[-4.12  2.00 -2.96  4.00  1.27  2.10] = Q_28
[-3.94  5.11 -2.35  5.46 -3.92  1.83] = Q_109
[-6.44 -4.53  2.37  0.92  0.79  0.08] = Q_448
[-2.13 -3.68  1.19 -0.76 -0.69 -0.74] = Q_668
[ 1.48 -4.12  3.01  0.76 -2.92  1.52] = Q_261
[ 7.97 -5.13  1.49 -1.35 -0.64  0.39] = Q_354
[-8.74 -1.78 -2.09  0.59 -1.35 -1.54] = Q_341
[-5.00 -4.38  1.49 -0.41 -0.46 -0.60] = Q_288
[-4.22  3.15 -3.14  0.97  1.13 -0.60] = Q_85
[-2.99 -2.21  1.54  4.26 -0.51  4.26] = Q_722
[-3.00 -4.15  1.38 -0.82 -0.32 -1.06] = Q_996
key -> tag
[-0.61] -> Q_236
[2.10] -> Q_988
[1.83] -> Q_599
[-1.54] -> Q_979
[1.52] -> Q_603
[4.27] -> Q_732
[-0.60] -> Q_778
[4.26] -> Q_434
key Q_722 5:  => Q_434
q: [-2.99 -2.21  1.54  4.26 -0.51  4.26] => Q_722

[-0.82  1.84 -1.68  5.18  0.91  0.74  0.22 -0.88  0.87  2.41  5.59  0.06
 -1.39 -3.36 -3.02  0.32 -1.43  0.61 -2.69 -1.79  1.21  6.40  0.05  4.18
 -1.55  2.08 -0.24] -> Q_109
[ 1.31 -2.84  0.13 -0.57  0.51 -1.24  0.74  0.53 -0.37 -1.17  0.80 -1.77
 -1.32  0.31  0.55 -0.88 -1.23 -0.93  1.29  3.60 -1.26  0.18 -1.77  0.46
 -1.21 -0.61 -2.99] -> Q_173
[-0.57 -0.91  2.73 -3.91 -0.45 -1.45 -0.73  0.67 -0.61 -3.14 -2.54  0.66
  3.28  3.44  3.80 -0.64  3.10  0.86  2.46  0.38 -0.26 -3.82  1.36 -2.95
  2.71 -2.35  1.30] -> Q_261
[-1.39 -1.44  1.65 -0.10  0.11  1.77  1.17 -1.17  3.37 -1.39  2.42  1.35
  1.33  1.78  0.79 -2.66  2.07  2.82  0.31 -0.80 -0.01  0.65  1.54  0.82
  0.39  0.82  0.99] -> Q_288
[ 2.52  4.44 -2.00  4.39 -0.13  0.86 -0.86  1.32 -1.64  5.74  1.66 -0.50
 -1.39 -3.56 -3.01  2.55 -2.37 -1.71 -2.56 -2.52  2.00  4.24 -0.40  2.54
 -0.80  1.45 -0.25] -> Q_341
[-3.17 -4.58  2.99  0.57  0.18 -1.40  2.04 -2.09  2.98 -4.94  6.59  0.42
  2.76  1.75  2.46 -4.66  2.42  3.98  0.29  1.62 -1.34  3.95 -0.30  2.61
  1.16 -1.14 -0.42] -> Q_354
[-2.30 -0.60  2.21 -0.89 -0.36 -0.70  0.40 -1.11  1.14 -2.20  0.97  2.52
  3.51  1.66  1.43 -1.72  3.48  2.70 -1.22 -2.30  0.15  0.11  0.57 -0.32
  3.54 -2.14  2.47] -> Q_448
Table of tags by key:
[0.11] -> Q_882
[1.36] -> Q_194
[0.58] -> Q_207
[0.10] -> Q_823
[0.65] -> Q_524
[0.57] -> Q_374
[1.54] -> Q_480
[0.64] -> Q_443
[1.55] -> Q_767
key Q_288 22:  => Q_480
q: [ 2.52  4.44 -2.00  4.39 -0.13  0.86 -0.86  1.32 -1.64  5.74  1.66 -0.50
 -1.39 -3.56 -3.01  2.55 -2.37 -1.71 -2.56 -2.52  2.00  4.24 -0.40  2.54
 -0.80  1.45 -0.25] => Q_341

[ 4.49 -3.20  1.45  1.42 -2.18] = Q_341
[ 0.36  1.72  1.57 -0.40 -0.57] = Q_109
[ 2.16 -2.40  0.71  0.43 -1.62] = Q_668
[ 0.14 -3.20  1.45  1.42 -2.18] = Q_354
[2.03 3.07 1.15 2.20 0.17] = Q_288
[ 3.33  0.62  0.45 -3.31  2.41] = Q_722
[ 2.14 -3.48  2.29 -3.45  0.23] = Q_996
[3.33 0.62 0.45 0.12 2.41] = Q_448
[ 1.94  4.05  3.22  1.76 -2.54] = Q_85
[ 4.39 -1.27 -2.97 -0.55  6.53] = Q_28
key -> tag
[2.14] -> Q_7
[3.33] -> Q_56
[2.16] -> Q_643
[2.02] -> Q_157
[2.13] -> Q_125
[2.03] -> Q_356
[1.94] -> Q_44
key Q_288 0:  => Q_356
q: [ 3.33  0.62  0.45 -3.31  2.41] => Q_722
q: [ 1.94  4.05  3.22  1.76 -2.54] => Q_85

